Below is a small trained network, with its code and all its weights. Each question gives an input and a class and asks what happens when units are switched off, that is, made to give their printed mean instead of their output.

import numpy as np


def w(rows, s, z=0):
    codes = np.array(rows[::2]) - 128.0
    scale = np.full(codes.shape[1], s)
    scale[-1] = z or s
    return codes * scale


def f(y):
    return y / 2 * (1 + np.tanh(0.7978845608 * (y + 0.044715 * y**3)))


def log_softmax(a):
    a = a - a.max(-1, keepdims=True)
    return a - np.log(np.exp(a).sum(-1, keepdims=True))


def net(x, mask):
    res = np.array(x, float).reshape(1, 6) / 4 @ E
    y = f(res @ A[0][:, :-1].T + A[0][:, -1])
    res = res + np.where(mask, y, B[0][:, -1]) @ B[0][:, :-1]
    return log_softmax(res[-1] @ U[:, :-1].T + U[:, -1])


A, B = {}, {}
E = w([
[108,205,68,183],'x0',
[149,163,137,111],'x1',
[91,99,133,233],'x2',
[226,104,51,80],'x3',
[2,66,51,129],'x4',
[199,89,90,190],'x5',
],0.0083)
A[0] = w([
[106,2,50,79,253],'n0',
[63,140,225,110,146],'n1',
[139,115,112,28,222],'n2',
[247,202,151,245,134],'n3',
[98,44,107,234,121],'n4',
[180,102,167,11,146],'n5',
[166,141,170,35,114],'n6',
],0.0082,0.0051)
B[0] = w([
[104,76,155,47,248],'n0',
[95,196,220,154,184],'n1',
[177,115,155,39,206],'n2',
[145,96,254,154,255],'n3',
[143,54,108,189,219],'n4',
[247,116,103,91,211],'n5',
[213,143,139,183,184],'n6',
],0.0089,0.0076)
U = w([
[142,172,4,92,120],'0',
[151,168,40,155,1],'1',
[50,208,108,155,145],'2',
[118,126,200,126,184],'3',
[213,134,101,74,155],'4',
[175,104,136,192,110],'5',
[86,44,56,145,135],'6',
],0.011,0.007)

Each question gives the input, the list of numbers given to net, and the class t.
The units are the neurons (one row each of A and B). Each row of codes is followed by its name. A weight is (code - 128) times the scale printed after its matrix; where a second scale follows, it is the last column's (A, B and U).
mask holds one flag per neuron, in row order. A switched-off neuron (its flag False) gives its mean, the last column of its row in B, instead of its output. The means were averaged over made-up inputs and are rounded, as every weight is.
A unit's drop is (log p(t) with every unit on - log p(t) with that unit switched off) / (log p(t) with every unit on - log p(t) with every unit switched off).
The circuit of an input: a set's keep is (log p(t) with only the set's units on - log p(t) with every unit switched off) / (log p(t) with every unit on - log p(t) with every unit switched off). Starting from all 7 units, units are removed one at a time, each time the one whose removal leaves the highest keep (on an exact tie, the one counted first), for as long as the keep stays at least 0.8.
circuit, biggest first: the units of the circuit, biggest drop first
k most important neurons: the k neurons with the biggest drops, biggest first
drop when u is switched off: that unit's drop, to one decimal
input [8,4,-8,-8,-2,-8], class 2: circuit, biggest first => (n3, n5)
input [-6,-5,6,-1,3,-2], class 6: circuit, biggest first => (n3, n4)
input [3,-4,-2,-7,5,-4], class 2: circuit, biggest first => (n3, n1, n5)
input [4,-2,5,5,-8,7], class 3: circuit, biggest first => (n3)
input [5,-5,5,-3,3,-1], class 6: circuit, biggest first => (n4, n3)
input [-1,2,-6,-7,-1,3], class 2: 2 most important neurons => (n3, n0)
input [0,1,1,4,-2,6], class 3: 4 most important neurons => (n3, n5, n6, n4)
input [1,-6,-6,-2,-6,-6], class 4: 2 most important neurons => (n5, n3)
input [-8,-8,5,1,-1,7], class 6: drop when n6 is switched off => 0.1
input [7,-3,-2,5,2,-3], class 0: drop when n3 is switched off => 0.6
input [3,2,3,-3,5,-4], class 2: drop when n2 is switched off => 0.1
input [2,7,-1,-4,1,0], class 2: drop when n1 is switched off => 0.0
